(in the rows, 128 means zero)
Rows near named flat spaces through zero (a row that begins with a name and a colon came from that space):
tq-sc: [101 135 142 120 181  85 125 136 159 150 168  97 139 157  86 103 152 180
 250  94 191 122  82 226 119  67  15 129 165 131 194 121]
tn-zj: [ 89 140 129 137 122 151 110 108 170 123 106 115 127 146 118 107 119  91
 139 147 134 105 156 119 111 119 136  64 114 131 141 129]
gr-bz: [149 116 130 130 140 120 133 135 117 129 137 139 126 120 129 134 126 134
 133 110 131 139 110 133 136 126 115 150 137 124 120 126]
fh-hb: [127 182  84 103 115 131 145  96 130 120 131  80 144 144 146 122 185 177
 100 125 141 101 169 111 113 136 129 161 152  97 148 171]
gq-zm: [140 133  82 103 141  97 168 159 109 115 179 107 132 102 137 121 163 176
 129 106 137 104 116 137 140 101  84 176 162  87 127 162]
tq-sc: [155 154 118 134 138 138 129 118 130 132 145 138 104 110 137 112 122 137
 121  83 126 108 134 138 134 125  99 135 165 110 138 129]
gq-zm: [130 164 112 129  88 151 100 107 143 126  99 121 100 135 162 123 110 115
  84 112 112 108 190 131 108 175 188 114 101 143 131 124]
tq-sc: [ 77 198 126 114  75 120 130 160  88 144 173 114  91 103 132 104 120 161
  86 178  66  98 147 132 138 143 151 108 137 146 161 103]
gq-zm: [135 134 150 127  98 139 108 103 119 143  85 131 140 149 137 153 125 132
  99 150 117 152 154 125 119 171 187 135  99 165 130 117]
gr-bz: [ 66 233 140 132 104 153 121 106 124 147 162 103  96 129 108  78 136 147
 112 171  90  87 147 111 128 119 105  71 178 122 190 107]
tn-zj: [141 122 141 143 130 151 105 102 161 137  94 145 123 133 128 124 102  98
 134 104 136 119 151 144 119 133 134  92 123 143 135 121]
tn-zj: [116 155 125 130 128 121 126 138 111 124 156 118 104 130 133 116 132 141
 128 124 120 133 113 124 128 134 119 145 136 118 131 115]
tq-sc: [ 93 235 155 128  84 147 126 127  90 174 174 139  83  87 112  88 109 168
  83 167  52  82 148 137 152 130 113  78 195 148 198  90]
tn-zj: [165  88  92 109 137 136 156 109 169 124  93 129 180 108 130 140 148 128
 122 107 157  85 173 137 128  97 116 114 142 109 126 190]
fh-hb: [ 90 141 127 146 141 127 106 134 137 101 144 105  95 163 132 109 125 100
 156 126 141 151 103 108 109 137 128 129 100 114 112 105]
tq-sc: [ 85 101 161 141 147 117 138 164 110 125 158 142 129 121  92 120 114 101
 158 182 113 150  67 102 147  92 101  96 128 129 117 101]
gq-zm: [163 178 102  97  74 130 136 101  90 142 107 108 139 129 169 157 164 194
  47 130 104 124 189 123 122 190 196 194 128 140 138 152]
tn-zj: [127 118 151 142 123 153 104 100 159 139  85 142 135 141 120 130 106  95
 134 131 133 127 150 135 118 134 147  83 112 153 136 119]
gq-zm: [126 162 141 152 125 168 118  99 133 128 123 145 104 121 125 108 111  94
  99 132 103 117 138  83 133 133 130  89 152 115 129 115]
tq-sc: [112 194 123 107  88 125 118 113 126 157 129 102 121 133 135 118 141 182
 111 134 114  97 177 174 117 149 143 124 140 155 184 127]
fh-hb: [137 124 124 138 153 125 103 102 146 109 111 104 123 182 142 135 145 123
 162  88 175 167 115 130 100 151 131 171 101 119 113 125]
gr-bz: [133  65 149 129 141 131 153 139 128 132 111 159 174 105  97 147 122 101
 132 171 123 133 106 103 151  91 119  96 131 132 110 141]
gq-zm: [117 161  52 119  78 137 122 154 129  81 140 102  72 111 196 111 115 103
  51 105  97  88 194  94 108 178 206 140  81 100  86 146]
fh-hb: [ 67 175 113 151 148 150  98 109 185 101 143  90  87 164 123  72 124  85
 172 111 154 100 136 118  98 109  94  69 127  98 146 118]
fh-hb: [113 118 141 128 114 124 138 161 109 137 146 151 121  93 116 124 102 117
 114 162  91 117 118 125 149 115 131  97 131 141 127 113]
fh-hb: [ 74  87 131 115 113  77 102 195 151 130 138 112 114 140 125 126  92 123
 195 135 144 126 122 224 110 122 142 102  54 181 140  99]
gq-zm: [105 134  58 117  86 117  90 161 181  93 119  94  71 133 190 106  91  97
 121  67 140  77 208 188  84 168 193 111  46 138 113 135]
gr-bz: [111 130 117 104 104 111 139 129 110 125 117  97 159 150 134 150 164 160
 111 170 130 143 140 117 119 147 166 160 101 138 127 145]
gq-zm: [ 83  94  97 150 144 127 117 181 164  77 157 127  79 117 138  92  84  45
 155 113 131 107 112 110 119 104 123  77  84  98  82 117]
fh-hb: [144  94 143 121 123 124 129 140 149 157 110 159 146  96 112 134  97 126
 144 120 126  99 147 189 139 104 116  85 133 163 151 129]
tn-zj: [144 162 136 136 134 106 122 155  74 130 183 135  75 121 145 123 120 161
 125  94 108 161  81 138 140 154 113 194 145 122 123  89]
tq-sc: [143 149 141 132 112 153 122  97 128 145 103 141 133 124 128 132 124 128
  97 134 112 121 155 117 130 143 146 113 142 139 141 128]
fh-hb: [ 91 154 103 111 107 101 136 156  90 104 160  84 116 150 148 131 161 157
 111 161 119 150 116 100 118 155 161 181  98 116 111 127]
gr-bz: [118 139 128 131 127 137 126 121 135 128 127 125 126 129 124 119 128 122
 126 134 125 119 134 120 126 124 125 111 134 124 134 128]
tn-zj: [174 136 145 152 135 168  90  72 176 149  76 158 114 133 136 123  92  99
 132  61 144 112 170 163 115 145 128  93 140 146 147 119]
gr-bz: [ 89 163 135 130 101 138 106 128 146 140 125 120 106 130 125 105 106 118
 127 145 110 101 159 150 118 134 144  75 117 152 158 109]
tq-sc: [153 157  88 129 106 138 135 145 105 108 154 137  81  90 170 117 112 122
  64  94  92 104 152 100 136 156 155 152 136 100 100 133]
gr-bz: [108 133 116 128 114 140 114 115 156 118 104 111 128 146 137 122 126 108
 125 133 136 115 161 125 109 138 155 103 101 132 128 136]
gr-bz: [110 179 106 107 105 115 130 116 106 122 137  80 130 160 147 132 174 179
 107 144 131 138 144 117 111 160 154 179 120 122 140 139]
tn-zj: [110 144 156 118 111 126 133 109  97 144 114 114 160 153 112 149 159 158
 113 190 117 161 119 102 130 144 153 145 125 148 141 123]
[140 213 139 157 121 195 107  62 152 146 118 147  88 114 128  86 107 105
  87 100  99  83 173  99 129 135 111  66 193 111 165 117] -> gq-zm
[125 145  79 118 101 128 147 153 100  93 152 113 104 107 167 125 138 123
  63 135  98 116 146  71 130 153 172 160 113  93  86 147] -> gq-zm
[144 143  85  98 110 103 141 141 121 126 140 102 130 121 156 135 153 178
 113 101 136 106 159 163 120 142 138 175 125 123 136 156] -> gq-zm
[127  91  90 125 133 150 128  91 178  86  68  97 169 168 145 143 158  83
 119 132 172 129 168  75  97 136 171 123  80 102  87 178] -> gr-bz
[109 105 169 121 128 129 114  88 156 155  69 115 191 176  94 153 149 137
 168 174 161 152 136 152 112 123 139 103 106 173 160 131] -> tq-sc
[125  82  97 103 153  75 171 187 103 107 177 110 151 113 124 139 160 162
 159 132 149 137  79 137 142  91  88 183 128 100 105 154] -> gq-zm
[120 134 114 108 113 114 139 124 111 121 122  98 153 149 137 147 166 159
 113 156 134 144 135 112 120 145 156 167 111 127 124 146] -> gr-bz
[120 191  91 131 132 172 115  63 200 124 106  96 123 143 134  85 145 119
 129  86 156  58 201 132 100 112  99  72 166  95 171 165] -> tn-zj
[179 139 124 112 137  80 140 156  59 137 176 127 110 124 152 154 151 209
 129  80 130 174  81 165 141 158 112 252 145 126 122 114] -> gr-bz
[189 177 137 138 136 142 111  86 116 151 127 143 100 130 147 128 128 166
 115  55 132 136 137 155 128 160 110 175 173 127 151 115] -> tn-zj
[ 82 197  81 139 156 127  93  82 152  63 141  27  92 242 166 103 198 132
 164  89 199 175 116  74  64 173 135 207  88  66 107 135] -> fh-hb
[158  98 132 129 140 113 128 145 118 130 132 147 124 117 135 142 115 131
 139  98 134 144 109 152 135 131 122 156 123 134 113 121] -> gr-bz
[155 102 131 120 129 111 127 128 117 131 112 129 145 140 138 157 137 147
 133 114 144 157 122 146 124 147 145 173 108 143 117 131] -> fh-hb
[163 137 143 160 166 175 115  66 164 128 100 150 126 138 118 114 122  90
 136  84 150 126 129  98 126 116  91 102 170 101 129 132] -> fh-hb
[156 117 146 131 146 112 143 149  94 143 158 156 122 101 118 135 121 150
 136 114 117 144  86 141 153 115  92 156 161 127 128 113] -> gr-bz
[107 181 178 126 107 148 115  84 131 182 106 130 148 138  92 121 132 161
 130 172 110 114 151 155 131 125 119  77 165 172 201 109] -> tq-sc
[112 141 118 155 144 176 111  89 190 109 105 128 113 135 123  92 110  61
 133 110 141  91 159  94 113 108 114  52 137 100 127 138] -> gr-bz
[107 107 150 141 124 146 119 134 157 139 112 155 128 108 105 114  87  81
 138 150 113 102 139 137 135 103 125  47 124 148 137 116] -> gr-bz
[124 154 116 136 142 138 120 101 134 108 129 102 118 161 139 120 152 125
 130 113 148 144 123  95 112 142 126 153 129 100 119 133] -> fh-hb
[171 146 133 163 168 143 107 126 142 129 161 166  61 103 137  94  82 104
 153  29 133 116 104 158 136 119  65 125 173 105 130  98] -> gr-bz
[105  90 150 138 124 121 118 157 125 124 122 144 124 128 119 135  98  92
 141 158 117 149 107 126 131 128 150 103  89 152 108 104] -> tn-zj
[138  62 168 149 189 130 128 110 157 130 105 147 170 152  85 139 130  95
 201 127 176 165  72 126 132  82  72 110 135 125 119 127] -> tq-sc
[166 178 122 140 143 111 117 148  83 129 192 139  54 112 157 111 114 165
 126  48 115 145  90 154 138 155  93 202 164 108 128  91] -> tn-zj
[132  79 147 111 133  93 148 149  92 133 124 126 174 141 114 169 154 158
 142 169 138 177  87 127 138 127 139 178 106 147 112 131] -> gq-zm
[179  70 197 135 119 128 115 113  94 167  69 181 168 135 115 190 107 130
 116 153 116 197 106 139 144 164 177 154 101 194 114  99] -> tn-zj

Rows near named flat spaces through zero:
fg_gl: [171 125  88 101 107 152 158 118 130  98 114 156 115 116 119 117 144 136
 125 132 153 123 126 139 119 123 138 182  90 118 138 122]
zt_gh: [152 151 143 117 114 167 177  92  95 148 130  98 102 166 171  62 111 138
 154  98 137 188 140 128  76  42  86 164 123 133  95 146]
zt_gh: [113 122 119 116 134  93 116 143 134 121 116 121 131 122 141 169 125 156
 125 143 117 137 171 137 155 135 128 110 143 119 128 118]
zr_sj: [132 135 136  96 138 141 117 123 144  93 127 145 121 149 123 157 128 140
 107 138 123 125 168 112 130 130 155 129 141 112 154 133]
zt_gh: [130  85 130 105 146 133 138 112 101 147 129 124 116 119 145 107 123 100
 131 135 129 106 118 127 118  78 113 145 130 119 106 127]
jq_ft: [139  60 119 121 108 140 141 123  81 158 157  83 136 126 121 125 130  86
 106  46  80 120 170  79 115 147 119 129 149 101 139 107]
jq_ft: [128 153 136 128 133 144 119 116 151 118 114 114 124 137 179 120 127 142
 141 112 144 113 136 141 139 142 116 118 165 108 116 129]
jq_ft: [143 118 121 101 182 125 105  84 170 117 122 117 175 127 123 137 147 124
 133 122  93  99 160 121 139 142 124  79 117 102 154 162]
zr_sj: [114 122 146  86 176  96  89 132 118 124 129 151 135  89 131 119 119 149
 118 144 155 116 156 127 113  90 140 141 141 121 100 150]
jq_ft: [154 238 117 152  84 118 149 145 178  91  95 139 130 143 137  86 128 180
 156 102 191 190 150 155 136 167 141 168 126 138 136 108]
zr_sj: [106 155 134 110 152 179 101  95 123  92 134 144 139 159 117 147 174 145
 133 102  97 125 144 117  95 134 130 119 101  83 126 187]
zt_gh: [139  90  84 135  98 112 183 130 134 133  94 117 105 147 143 158 129 101
 146 178 112 127 113 161 182 115 110 132 110 129 142  73]
fg_gl: [141 103 146 148 102 170 141 145 156 116 143 152  86 158 118 176 100  87
  88 200 128  80  57 118 156 152 163 108 152 168 179  96]
zr_sj: [ 69 182 183 150 139 157  99 118 131 117 136 112 129 203 136 134 141 115
 141  88  98 147 150 103 119 143 132  94 167  97 129 146]
zr_sj: [166 131 138 145  79 173 132 150 126 123 163 129 109 120 122 124 104 133
  84  90 148 118 112  96 106 181 155 144 159 153 154 115]
jq_ft: [ 63 150 125 120 134  91 100 164 116  89 106 183 123 137  78 162 165 120
 133 153 139 131 144 134 149 141 172 163 108  96 124 109]
zr_sj: [ 94 142 147 167 147 144  94 126 147 141 135 110 126 132 173 182 123 169
 135 172 102 110  78 159 141 144  93  44 144 148 107 172]
fg_gl: [142  71 146 119 171  88 119 112 130 188 135  76 148  86 180  96  85 108
 131 127 125  96 134 128 142  93  90  85 180 143 105 122]
jq_ft: [ 91 125 173 150 111 141 125 154  93 159 136 108  71 139 204 123  85 129
 127 143 158 122  95 141 128  91 104 131 205 144  74 105]
jq_ft: [159 113 141 123 179 106  80 121 177 145 144 122 167  62 143 128  98 154
 106 152 143  76 109 131 134 153 127  67 153 163 135 163]
zt_gh: [167 142 104 135  99 165 168  93 147 125 122  76 133 171 165 141 133 157
 143  90  83 166 165 130 130 143  90  96 123 117 150 138]
zr_sj: [164 128 109 108 123  94 161 134 153 124 103 136 113 115 146 126  98 152
 132 190 160 150 135 158 152  87 125 145 120 160 134 103]
zr_sj: [136 158 104 146 102 162 155 113 127 122 109 120 109 142 169 123 145 158
 159 127 136 145 101 166 124 121  92 139 107 121 102 140]
fg_gl: [ 98 157 126 122 143 111  98 147 126 109 109 167 119  97 140 129 142 161
 141 157 174 116 110 162 129 120 133 154 122 119  87 140]
jq_ft: [106 138 117  92 136  98 149 129 119  99 108 147 113 175 101 190 134 167
 132 197  91 200 188 138 136  62 134 128  82 129 143 137]
fg_gl: [138 233 181 105 140 144 107 123 139  90 153 161 141 161  79  84 116 189
 113  98 156 217 186  88  51  99 170 156 112 151 144 189]
zt_gh: [161 129 133  96 111 210 178  74  76 133 140 102  95 173 170  73 132 132
 142  71 118 169 150 111  57  46  87 177 114 102  99 161]
fg_gl: [136 152 162 110 145 141 103 143 143 109 137 173  99 108 142 123  96 159
 102 186 188 109  95 136 110  99 155 146 151 163 117 146]
zt_gh: [101 178 147 175 108 139 123 152 130 120 136 171 122 145  71 111 141 106
 134 147 152 139  55 130 114 149 158 147  93 157 134 130]
fg_gl: [ 78 176 116 136 151  58 102 140 125 132  90 121 160 103 145 105 155 164
 181 103 148 163 168 167 144 128 103 134 121  96  74 131]
jq_ft: [ 81 168 157 153 122 123 151 128 111 136 114 134 112 191 109  93 136  84
 166 137 129 173 108 131 124  82 127 151 114 127 115 111]
zr_sj: [ 77 154 155 155 156  63 136 125 122 172 104 101 147 153 131  75 122  92
 186 135 126 173 127 147 144  72  97 116 128 133  93 111]
fg_gl: [ 88 136 128 137 123 116 132 150 114 110 116 184 112 146  67 133 153  86
 136 175 141 127  85 135 136 114 163 168  84 129 133 108]
zt_gh: [146 125 147  97 122 147 136 120  86 133 161 116 123 140 114 113 112 152
 103  84 111 181 187  85  70  86 131 148 127 132 129 155]
fg_gl: [146 124 191 133 156 115 109 141 181 149 144 125 111 121 165 124  47 119
  96 204 167  91  89 123 151 109 146  80 208 196 147 113]
zt_gh: [177 118 124 146 128 154 108 119 173 126 156 129 170  94  90 110 131  99
  98  86 129  69  95  96 126 219 157 102 131 142 179 136]
zt_gh: [119 131 124 133 117 130 163 119 111 140 110 118 103 156 153 116 125 122
 156 152 128 156 115 152 131  75 100 144 116 130 106 117]
zt_gh: [ 70 158 178 116 164 115  92 125  81 144 150 110 131 153 137 140 120 183
 133 115  94 199 185 112  78  62 105  99 136 126  84 190]
fg_gl: [ 88 187 137 168 109  71 139 156 153 127  99 116 138 173 112 130 128 123
 162 132 125 189 155 142 171 148 135 115 135 134 140  85]
fg_gl: [ 87 136 141 134 177 135  52 129 143 117 131 152 146  83 149 155 152 153
 127 141 141  57  88 149 131 168 127  89 143 107  94 177]
zr_sj: [ 94 184 167 178 137 147 113 120 153 141 131 104 124 170 166 147 116 161
 152 159 110 153  86 152 130 126  95  57 143 157 113 166]
jq_ft: [144 156 106 111 139 115 113 127 167  93 111 149 148 111 119 147 142 168
 127 140 140 127 153 142 142 158 144 124 111 120 145 141]
zr_sj: [139 134 119 134 145 110 148 108 154 133 119 128 150 147  95 135 130 124
 144 175  99 155 115 139 137 104 120  97  77 155 155 144]
jq_ft: [138 174 157 142 135 111 111 142 166 135 123 118 120 111 183 115  83 180
 130 156 176 138 120 153 137 124 118 104 178 168 109 133]
[116 176 163 141 160 109  96 120 149 145 130 104 153 119 162  97 110 166
 147 111 143 148 141 136 116 121 106  91 159 140 100 162] -> zt_gh
[141 111 126 139  97 105 183 127 115 156 128  88 128 172 108 110 109  87
 136 109  94 183 162 106 140 105 120 131 126 142 157  82] -> fg_gl
[160 117  97 122 126 151 147 105 156 105 127 139 139 146  94 173 146 135
 119 164  87 127 119 130 136 142 133 101  73 137 176 149] -> zr_sj
[106 161 147 124 124  69 136 152 113 142 124 100 123 150 140 148  93 191
 134 144 113 230 206 131 127  77 112 110 142 156 115 127] -> zt_gh
[ 99 119 121 119 133  68 150 139  83 155 109 128 128 121 112  86 131 106
 161 130 140 173 148 140 125  60 114 175 103 123  89 102] -> fg_gl
[123 113 102 134 110 126 138 124 103 141 123  92 131 124 157 139 143 145
 142  86 102 143 157 136 132 139  94 122 130 102 107 125] -> fg_gl
[221  83 116 103 133 120 182  86 170 155 131  84 156 128 127  73  88  79
 119 112 117 124 156 100 139 111 123 117 136 154 187  97] -> fg_gl
[127 174 153 106 145 132  77 133 135 103 146 130 148 111 136 127 126 192
 107  72 142 146 196 103  94 158 146 123 162 111 121 169] -> zt_gh
[152 120 104 131 138  96 151 109 169 132 104 119 165 132  99 101 140  78
 150 124 119 117 133 130 165 149 133 121 106 121 166  97] -> fg_gl
[116 117 136 127 115 115 155 137  94 142 133 130 114 151  99 113 121 100
 130 133 120 166 134 114 115  84 133 156 111 139 128 109] -> fg_gl
[210 131 119 146  97 193 182  86 151 144 138 109 131 134 135  40 119  82
 137  81 152 109  70 117 101 137 114 155 115 148 152 122] -> zt_gh
[127  43  96 136 141 161 149  95 123 147 118 127 123 128 131 143 159  41
 142 163  92  37  43 145 160 127 105 112  98 105 133 113] -> zt_gh
[ 99  94 126 140 114  70 143 155  97 166 110 101 124 115 143  88 119  67
 150  93 145 123 145 128 164 123 120 161 171 107 101  52] -> zr_sj
[ 99  91 130 131 147 110  75 159 115 128 142 162 139  69  98 143 142 102
 102 129 146  55  93 119 137 176 160 133 140 118 118 123] -> jq_ft
[192  63  76  93 144 194 147  67 137 117 136 121 140 111 137 158 157 131
 115 135  80  73 108 130 114 130 101 103  75 109 153 176] -> jq_ft
[163  96 109  83 112 197 139 117  76 106 152 165  89 102 129 130 138 156
  95 126 146 112 112 119  66  89 133 191  95 121 108 165] -> fg_gl
[118 119 108 118 177 133 133  82 144 111 118 174 169 151  31 124 187  68
 153 174  84 112  80 128 120 103 143 121  14 117 163 169] -> jq_ft
[130 132 108 130  87 129 134 160 124  93 136 155 121 142  70 181 142 140
  96 128 111 151 154 107 134 176 171 144 104 130 173 109] -> zt_gh
[ 99 191 176 163 131 137 126 122 153 132 129 109 125 193 140 124 112 133
 148 138 114 172 122 127 128 118 120  85 150 148 134 141] -> zr_sj
[147  96 133  96 141  68 120 158 108 150 133 144 128  57 122  81  90 124
 108 133 188 119 146 121 121  93 148 179 152 151 106  98] -> zr_sj
